Here is a tiny trained network, its code and every weight. The questions are about switching its units off for an input and a target symbol, where a switched-off unit gives its printed mean instead of its output.

import numpy as np


def w(rows, s, z=0):
    codes = np.array(rows[::2]) - 128.0
    scale = np.full(codes.shape[1], s)
    scale[-1] = z or s
    return codes * scale


def norm(h):
    return h / np.sqrt((h * h).mean(-1, keepdims=True) + 1e-5)


def f(y):
    return y / 2 * (1 + np.tanh(0.7978845608 * (y + 0.044715 * y**3)))


def softmax(a):
    e = np.exp(a - a.max(-1, keepdims=True))
    return e / e.sum(-1, keepdims=True)


def log_softmax(a):
    a = a - a.max(-1, keepdims=True)
    return a - np.log(np.exp(a).sum(-1, keepdims=True))


def net(x, mask):
    ids = ['αβεζηθμστφ'.index(c) for c in x.split()]
    T = len(ids)
    res = E[ids] + P[:T]
    u = 0
    for l in range(3):
        q, k, v = (norm(res) @ M[l].T for M in (Q, K, V))
        z = softmax(np.where(np.tri(T) > 0, q @ k.T / 3**0.5, -1e9)) @ v
        res = res + np.where(mask[u], z, O[l][:, -1]) @ O[l][:, :-1]
        u += 1
        y = f(norm(res) @ A[l][:, :-1].T + A[l][:, -1])
        res = res + np.where(mask[u : u + 8], y, B[l][:, -1]) @ B[l][:, :-1]
        u += 8
    return log_softmax(norm(res)[-1] @ U[:, :-1].T + U[:, -1])


Q, K, V, O, A, B = {}, {}, {}, {}, {}, {}
E = w([
[181,165,106,93,182,86,130,145,75,197,157,88],'α',
[161,141,80,146,228,118,176,71,111,120,151,114],'β',
[97,112,206,135,144,137,82,102,87,144,245,180],'ε',
[164,118,85,134,168,104,164,153,72,156,151,164],'ζ',
[181,121,135,135,164,108,121,138,87,129,109,157],'η',
[87,131,167,88,181,67,168,157,161,142,123,169],'θ',
[117,92,91,98,141,229,59,172,127,91,160,119],'μ',
[182,165,148,121,139,132,150,126,80,131,124,145],'σ',
[1,165,149,138,147,176,98,86,125,133,49,133],'τ',
[163,166,53,135,144,114,173,51,99,122,145,155],'φ',
],0.016)
P = w([
[97,254,151,91,212,124,58,87,58,41,110,152],'0',
[172,135,141,182,152,193,127,117,152,162,109,118],'1',
[145,158,139,169,145,182,120,139,160,173,118,129],'2',
[126,157,139,138,141,164,105,140,171,184,128,125],'3',
[118,169,127,113,111,144,84,147,176,182,131,131],'4',
[112,179,151,103,118,145,84,162,163,161,135,138],'5',
],0.0096)
Q[0] = w([
[213,120,79,96,122,128,125,127,72,171,120,88],'0.h0',
[141,254,96,55,232,145,75,102,94,165,155,170],'0.h0',
[225,242,79,103,197,89,166,121,115,213,98,152],'0.h0',
],0.0089)
K[0] = w([
[84,68,120,176,10,161,122,112,173,208,148,119],'0.h0',
[30,129,156,28,42,127,31,153,179,106,158,141],'0.h0',
[35,75,160,101,53,130,100,188,255,190,148,181],'0.h0',
],0.0079)
V[0] = w([
[61,150,146,142,105,230,31,123,141,115,109,43],'0.h0',
[175,142,80,106,134,106,142,163,197,93,12,36],'0.h0',
[192,71,19,116,135,201,53,144,1,117,157,160],'0.h0',
],0.0043)
O[0] = w([
[94,94,168,156,129,220,87,147,127,126,121,51,176],'0.h0',
[149,157,66,113,147,144,124,158,43,125,64,155,3],'0.h0',
[125,90,74,78,94,127,36,129,254,107,168,134,178],'0.h0',
],0.0091,0.0059)
A[0] = w([
[86,57,148,145,141,75,50,90,214,115,2,249,74],'0.n0',
[126,100,183,130,164,45,212,119,109,170,42,163,115],'0.n1',
[59,110,136,144,47,157,70,109,167,144,182,177,55],'0.n2',
[239,169,134,93,64,140,151,132,158,149,113,149,3],'0.n3',
[141,88,162,192,193,203,85,216,37,201,175,108,178],'0.n4',
[147,75,107,87,128,74,153,198,217,60,192,123,164],'0.n5',
[167,55,41,201,33,230,89,151,180,64,166,36,131],'0.n6',
[114,118,125,189,114,197,155,139,96,197,17,46,165],'0.n7',
],0.0058,0.0038)
B[0] = w([
[137,237,94,166,91,42,194,159,159,66,75,25,150],'0.n0',
[154,155,149,116,136,95,64,195,28,138,197,113,150],'0.n1',
[192,141,168,162,144,160,191,52,142,90,120,74,234],'0.n2',
[157,116,169,75,183,213,85,187,189,174,45,213,120],'0.n3',
[126,194,145,99,119,115,117,61,231,162,129,87,254],'0.n4',
[84,209,136,186,206,143,49,96,145,189,129,181,191],'0.n5',
[90,170,143,54,120,147,64,253,78,96,237,79,225],'0.n6',
[9,157,53,90,141,49,196,124,207,89,69,90,168],'0.n7',
],0.0062,0.0056)
Q[1] = w([
[88,253,189,101,204,105,101,95,137,119,190,137],'1.h0',
[166,58,115,182,87,123,153,129,135,140,156,109],'1.h0',
[188,167,139,133,202,165,103,119,167,163,127,168],'1.h0',
],0.011)
K[1] = w([
[38,208,234,106,184,130,26,72,80,34,117,227],'1.h0',
[229,50,160,170,116,126,206,157,147,151,122,128],'1.h0',
[3,115,223,147,97,134,58,113,121,54,161,92],'1.h0',
],0.0068)
V[1] = w([
[143,152,221,125,152,126,155,46,123,87,123,243],'1.h0',
[16,158,95,171,143,107,115,153,168,106,2,176],'1.h0',
[55,47,150,204,186,167,176,129,205,140,200,102],'1.h0',
],0.0062)
O[1] = w([
[97,47,182,199,105,167,84,137,79,198,91,178,254],'1.h0',
[2,132,100,160,115,17,148,132,167,88,62,127,102],'1.h0',
[78,201,103,173,109,116,106,60,91,130,201,122,104],'1.h0',
],0.0079,0.0077)
A[1] = w([
[206,246,137,172,152,55,252,74,81,131,169,146,92],'1.n0',
[128,93,69,140,76,151,139,66,206,151,186,60,64],'1.n1',
[1,180,139,194,77,153,109,111,44,191,182,151,101],'1.n2',
[150,86,165,139,87,150,173,146,193,91,69,221,134],'1.n3',
[82,178,189,40,148,211,129,128,127,122,118,28,166],'1.n4',
[132,127,134,95,162,62,117,204,156,123,79,124,67],'1.n5',
[137,108,90,183,18,218,149,101,216,82,86,112,28],'1.n6',
[150,141,114,37,142,75,147,113,86,3,143,183,253],'1.n7',
],0.0067,0.0024)
B[1] = w([
[30,135,120,198,149,222,22,246,115,133,205,169,163],'1.n0',
[38,84,212,152,99,233,37,140,63,124,92,138,195],'1.n1',
[201,146,176,189,99,62,209,33,216,58,118,28,243],'1.n2',
[102,20,208,144,45,140,2,142,78,190,84,71,162],'1.n3',
[7,146,103,189,99,14,81,133,113,103,139,141,255],'1.n4',
[240,159,139,186,132,132,149,175,113,87,140,65,146],'1.n5',
[87,197,202,46,160,66,230,107,114,218,152,100,142],'1.n6',
[72,148,137,133,37,125,122,95,188,115,190,83,141],'1.n7',
],0.0062,0.006)
Q[2] = w([
[69,124,242,172,166,158,72,168,140,105,141,98],'2.h0',
[200,98,3,157,134,202,172,105,86,142,78,168],'2.h0',
[178,52,31,68,86,195,192,121,184,65,114,141],'2.h0',
],0.0077)
K[2] = w([
[131,97,139,100,195,44,52,46,102,76,63,187],'2.h0',
[71,95,77,188,78,142,167,153,246,207,163,84],'2.h0',
[93,40,148,254,75,155,245,171,117,218,171,117],'2.h0',
],0.0068)
V[2] = w([
[214,77,65,105,2,34,78,97,249,99,120,153],'2.h0',
[149,137,228,76,99,47,170,178,106,82,136,61],'2.h0',
[175,169,121,102,208,62,124,172,183,193,192,145],'2.h0',
],0.0073)
O[2] = w([
[142,81,56,135,30,151,129,145,135,170,132,71,55],'2.h0',
[179,246,177,212,96,147,104,183,84,153,103,98,3],'2.h0',
[136,144,134,154,129,165,235,203,229,96,154,156,90],'2.h0',
],0.011,0.0027)
A[2] = w([
[166,67,63,18,101,129,133,82,86,186,138,62,168],'2.n0',
[137,248,166,122,195,133,101,102,101,136,115,153,118],'2.n1',
[149,166,171,154,202,127,134,45,60,122,63,111,2],'2.n2',
[33,148,95,104,179,134,90,254,76,85,37,147,201],'2.n3',
[94,71,85,139,42,123,181,133,100,178,172,133,159],'2.n4',
[155,85,62,78,145,126,121,120,156,78,49,119,130],'2.n5',
[84,137,144,138,150,98,43,84,66,108,102,116,28],'2.n6',
[169,149,108,229,50,124,99,171,94,139,119,59,114],'2.n7',
],0.0098,0.0034)
B[2] = w([
[106,246,165,74,114,156,198,114,120,113,160,157,175],'2.n0',
[88,97,125,133,123,116,73,166,85,89,163,104,244],'2.n1',
[133,43,174,164,107,127,209,125,124,176,103,144,204],'2.n2',
[122,115,71,51,130,142,155,181,104,79,64,122,250],'2.n3',
[114,103,139,180,122,32,103,165,53,137,124,191,160],'2.n4',
[139,144,50,88,138,123,137,83,109,53,128,92,146],'2.n5',
[100,128,195,121,83,168,211,124,201,165,112,100,253],'2.n6',
[166,128,138,112,213,112,110,44,150,79,110,147,209],'2.n7',
],0.012,0.0057)
U = w([
[241,251,116,77,119,213,237,144,180,151,156,136,135],'α',
[147,82,97,52,239,121,174,58,145,76,157,172,9],'β',
[152,139,200,185,109,134,97,63,149,181,207,141,176],'ε',
[148,43,46,192,53,66,116,184,162,142,152,166,86],'ζ',
[240,124,60,139,138,88,55,81,90,82,75,86,174],'η',
[148,166,151,164,180,94,142,214,2,114,143,169,117],'θ',
[86,162,76,80,114,196,15,175,129,89,180,89,3],'μ',
[168,47,148,49,89,232,120,161,102,215,63,132,42],'σ',
[72,178,132,123,104,92,192,102,160,134,48,59,84],'τ',
[161,189,79,46,36,105,134,71,32,153,162,163,201],'φ',
],0.0074,0.0022)

Each question gives the input, a string of symbols that net reads in full, and the target symbol t.
The units are the heads (3 rows each of Q, K, V and O) and the neurons (one row each of A and B). Each row of codes is followed by its name. A weight is (code - 128) times the scale printed after its matrix; where a second scale follows, it is the last column's (O, A, B and U).
mask holds one flag per unit, layer by layer, with each layer's heads first. A switched-off unit (its flag False) gives its mean, the last column of its rows in O or B, instead of its output. The means were averaged over made-up inputs and are rounded, as every weight is.
A unit's drop is (log p(t) with every unit on - log p(t) with that unit switched off) / (log p(t) with every unit on - log p(t) with every unit switched off).
The circuit of an input: a set's keep is (log p(t) with only the set's units on - log p(t) with every unit switched off) / (log p(t) with every unit on - log p(t) with every unit switched off). Starting from the 12 units with the biggest drops (on a tie, the unit counted first), units are removed one at a time, each time the one whose removal leaves the highest keep (on an exact tie, the one counted first), for as long as the keep stays at least 0.8.
circuit, biggest first: the units of the circuit, biggest drop first
most important unit: the unit with the biggest drop
top k neurons: the k neurons with the biggest drops, biggest first
k most important neurons of layer l: the k neurons of layer l with the biggest drops, biggest first
drop when u is switched off: that unit's drop, to one decimal
input η τ ε φ, target η: top 4 neurons : (0.n0 2.n7 2.n6 1.n5)
input α ε σ β μ ζ, target μ: circuit, biggest first : (0.h0)
input ζ θ ε σ, target ζ: circuit, biggest first : (2.h0 0.h0 2.n4)
input φ ζ φ θ, target φ: top 3 neurons : (2.n0 0.n6 1.n7)
input ε β μ, target ε: top 2 neurons : (2.n3 1.n2)
input μ μ ε ζ α, target μ: circuit, biggest first : (1.h0 2.n1)
input σ σ ζ ε μ, target σ: circuit, biggest first : (1.h0 2.n1)
input τ η ζ μ θ η, target τ: 2 most important neurons of layer 0 : (0.n6 0.n7)
input ε μ μ β, target μ: top 2 neurons : (0.n6 2.n2)
input α β α σ τ, target α: circuit, biggest first : (2.h0 1.h0 0.n0)
input α φ σ, target α: top 2 neurons : (2.n0 1.n1)
input φ ε θ θ, target θ: top 2 neurons : (2.n4 1.n0)
input σ σ η, target σ: top 2 neurons : (1.n2 0.n6)
input μ η σ β σ θ, target μ: most important unit : 1.h0
input σ σ α ε ε η, target σ: 2 most important neurons of layer 1 : (1.n2 1.n3)
input β ε φ ε ε η, target β: 2 most important neurons of layer 1 : (1.n2 1.n4)
input η ζ μ, target η: top 2 neurons : (2.n7 0.n0)
input β σ σ, target β: circuit, biggest first : (2.h0 1.n2)
input σ ζ μ ε ε ε, target σ: top 2 neurons : (0.n6 0.n2)
input μ α η, target μ: most important unit : 0.n6
input θ ε α τ τ η, target θ: top 2 neurons : (0.n1 2.n1)
input β φ σ α σ, target σ: top 2 neurons : (0.n3 1.n3)
input φ σ τ φ α β, target φ: 2 most important neurons of layer 2 : (2.n0 2.n4)
input β μ α φ η, target β: 2 most important neurons of layer 1 : (1.n2 1.n0)
input θ μ α β σ ε, target θ: 2 most important neurons of layer 2 : (2.n1 2.n6)
input η α β, target η: 4 most important neurons of layer 0 : (0.n2 0.n6 0.n0 0.n4)
input μ σ ε θ α, target θ: circuit, biggest first : (0.h0)
input σ μ η ε θ ζ, target θ: top 3 neurons : (0.n1 2.n6 1.n1)
input τ ζ φ, target τ: drop when 0.n7 is switched off : 0.3
